Below are the code and all the weights of a small trained network. Each question names an input and a class and asks about switching units off, where a switched-off unit gives its printed mean instead of its output.

import numpy as np


def w(rows, s, z=0):
    codes = np.array(rows[::2]) - 128.0
    scale = np.full(codes.shape[1], s)
    scale[-1] = z or s
    return codes * scale


def f(y):
    return y / 2 * (1 + np.tanh(0.7978845608 * (y + 0.044715 * y**3)))


def log_softmax(a):
    a = a - a.max(-1, keepdims=True)
    return a - np.log(np.exp(a).sum(-1, keepdims=True))


def net(x, mask):
    res = np.array(x, float).reshape(1, 5) / 4 @ E
    y = f(res @ A[0][:, :-1].T + A[0][:, -1])
    res = res + np.where(mask, y, B[0][:, -1]) @ B[0][:, :-1]
    return log_softmax(res[-1] @ U[:, :-1].T + U[:, -1])


A, B = {}, {}
E = w([
[110,82,212,203,149,40,5],'x0',
[240,59,70,167,182,209,22],'x1',
[168,59,231,69,146,182,247],'x2',
[91,71,142,6,2,111,57],'x3',
[156,85,77,68,200,33,145],'x4',
],0.0084)
A[0] = w([
[138,70,224,108,137,165,135,163],'N1',
[210,81,111,133,157,174,72,82],'N2',
[162,230,147,120,184,148,132,139],'N3',
[131,126,123,198,180,97,173,38],'N4',
[149,123,106,81,127,163,171,84],'N5',
[96,99,125,94,79,93,108,147],'N6',
[152,22,210,189,164,75,81,200],'N7',
[122,132,142,54,117,123,100,144],'N8',
[108,161,175,141,80,75,174,46],'N9',
[72,152,173,114,145,99,189,135],'N10',
[122,153,185,122,48,186,100,202],'N11',
[157,167,95,190,174,135,145,111],'N12',
[100,149,240,174,129,66,107,127],'N13',
[143,90,102,35,66,137,83,116],'N14',
[100,195,157,172,178,115,174,131],'N15',
[114,210,96,123,130,104,81,5],'N16',
[132,214,95,64,161,178,143,25],'N17',
[128,165,58,114,65,143,213,238],'N18',
[171,54,102,69,188,34,168,174],'N19',
[144,126,45,73,108,125,165,57],'N20',
[118,151,143,128,83,94,156,58],'N21',
[126,135,59,125,107,244,174,114],'N22',
[72,199,123,135,106,42,164,89],'N23',
[128,154,147,162,182,161,125,172],'N24',
[122,192,33,180,108,149,64,136],'N25',
[77,150,57,140,94,70,82,175],'N26',
[146,78,206,112,158,162,164,95],'N27',
[118,156,125,64,38,120,96,84],'N28',
[119,134,189,176,83,202,136,129],'N29',
[171,61,78,159,105,187,102,117],'N30',
],0.011,0.0033)
B[0] = w([
[122,158,134,83,145,178,140,193],'N1',
[136,36,63,111,48,110,147,216],'N2',
[150,113,174,154,148,136,67,176],'N3',
[127,81,169,104,149,153,85,186],'N4',
[100,142,113,121,125,157,98,164],'N5',
[165,125,161,116,142,154,99,176],'N6',
[68,160,93,128,123,144,74,248],'N7',
[142,94,169,169,154,113,98,163],'N8',
[139,66,97,111,88,130,130,172],'N9',
[138,112,120,107,74,136,126,187],'N10',
[195,153,164,155,129,96,105,204],'N11',
[158,98,161,132,133,143,106,201],'N12',
[68,153,64,127,118,111,75,205],'N13',
[159,115,186,134,174,145,75,201],'N14',
[203,58,196,120,128,109,95,194],'N15',
[85,121,152,14,151,169,170,165],'N16',
[55,116,129,96,139,122,67,165],'N17',
[108,160,115,144,94,113,61,207],'N18',
[234,234,97,155,123,124,130,203],'N19',
[83,139,128,170,137,114,97,166],'N20',
[133,81,127,114,108,100,157,150],'N21',
[102,126,89,137,136,123,50,203],'N22',
[146,96,112,128,74,124,167,197],'N23',
[155,114,179,154,108,122,115,182],'N24',
[147,163,134,74,135,198,167,228],'N25',
[139,179,153,87,118,185,159,203],'N26',
[74,140,120,42,139,206,161,184],'N27',
[153,93,188,160,135,142,110,191],'N28',
[192,255,108,126,128,68,175,189],'N29',
[164,66,91,143,88,96,158,200],'N30',
],0.0091,0.014)
U = w([
[141,7,95,123,25,110,154,105],'0',
[154,43,232,144,201,117,78,69],'1',
[100,139,134,62,159,223,174,89],'2',
[33,126,87,155,137,98,42,101],'3',
[207,198,119,167,131,92,138,254],'4',
[131,138,115,162,140,111,135,218],'5',
[36,67,129,203,191,78,233,6],'6',
[46,48,123,153,236,45,219,5],'7',
],0.012,0.0074)

Each question gives the input, the list of numbers given to net, and the class t.
The units are the neurons (one row each of A and B). Each row of codes is followed by its name. A weight is (code - 128) times the scale printed after its matrix; where a second scale follows, it is the last column's (A, B and U).
mask holds one flag per neuron, in row order. A switched-off neuron (its flag False) gives its mean, the last column of its row in B, instead of its output. The means were averaged over made-up inputs and are rounded, as every weight is.
A unit's drop is (log p(t) with every unit on - log p(t) with that unit switched off) / (log p(t) with every unit on - log p(t) with every unit switched off).
The circuit of an input: a set's keep is (log p(t) with only the set's units on - log p(t) with every unit switched off) / (log p(t) with every unit on - log p(t) with every unit switched off). Starting from the 12 units with the biggest drops (on a tie, the unit counted first), units are removed one at a time, each time the one whose removal leaves the highest keep (on an exact tie, the one counted first), for as long as the keep stays at least 0.8.
units of the circuit, in order: the units of the circuit, biggest drop first
unit that matters most: the unit with the biggest drop
k most important neurons: the k neurons with the biggest drops, biggest first
drop when u is switched off: that unit's drop, to one decimal
input [-2,0,2,5,-6], class 4: units of the circuit, in order -> (N29)
input [-8,5,-1,-8,-1], class 1: units of the circuit, in order -> (N12 N3)
input [4,-5,-1,-5,-2], class 0: units of the circuit, in order -> (N23 N9)
input [6,-2,-6,0,-5], class 2: units of the circuit, in order -> (N26 N16)
input [2,-8,-1,-1,8], class 0: 2 most important neurons -> (N23 N9)
input [3,-4,-1,-6,1], class 1: 2 most important neurons -> (N2 N15)
input [6,0,-7,6,-2], class 2: units of the circuit, in order -> (N26 N25)
input [-6,4,7,-7,-3], class 1: 4 most important neurons -> (N3 N25 N15 N24)
input [-7,6,1,1,1], class 3: 3 most important neurons -> (N22 N20 N17)
input [-6,-6,-7,-6,-7], class 2: 2 most important neurons -> (N25 N16)
input [5,-1,7,8,-8], class 1: 2 most important neurons -> (N11 N28)
input [-2,-3,-1,-5,-5], class 1: 3 most important neurons -> (N15 N19 N3)
input [-7,7,0,0,-8], class 4: 2 most important neurons -> (N29 N11)
input [3,-8,-7,-5,-5], class 0: unit that matters most -> N23
input [-8,-7,6,-1,-5], class 3: units of the circuit, in order -> (N18 N22)
input [-2,-7,5,4,8], class 4: 2 most important neurons -> (N19 N2)
input [8,-1,-1,-3,-8], class 3: 3 most important neurons -> (N13 N7 N19)
input [-3,1,-5,3,-5], class 2: 3 most important neurons -> (N25 N19 N16)
input [-7,2,1,1,8], class 4: 4 most important neurons -> (N19 N7 N13 N4)
input [8,4,-2,0,3], class 3: unit that matters most -> N7
input [1,-2,-2,2,2], class 5: 2 most important neurons -> (N2 N29)
input [-8,3,-8,-3,-2], class 2: 3 most important neurons -> (N25 N16 N26)
input [2,5,7,-4,-1], class 2: drop when N1 is switched off -> 0.2
input [3,4,-5,2,7], class 4: drop when N19 is switched off -> 0.9
input [2,6,1,-3,8], class 4: drop when N15 is switched off -> 0.1
input [-4,1,-6,0,-2], class 2: drop when N25 is switched off -> 0.3
input [-5,2,-6,4,6], class 2: unit that matters most -> N26
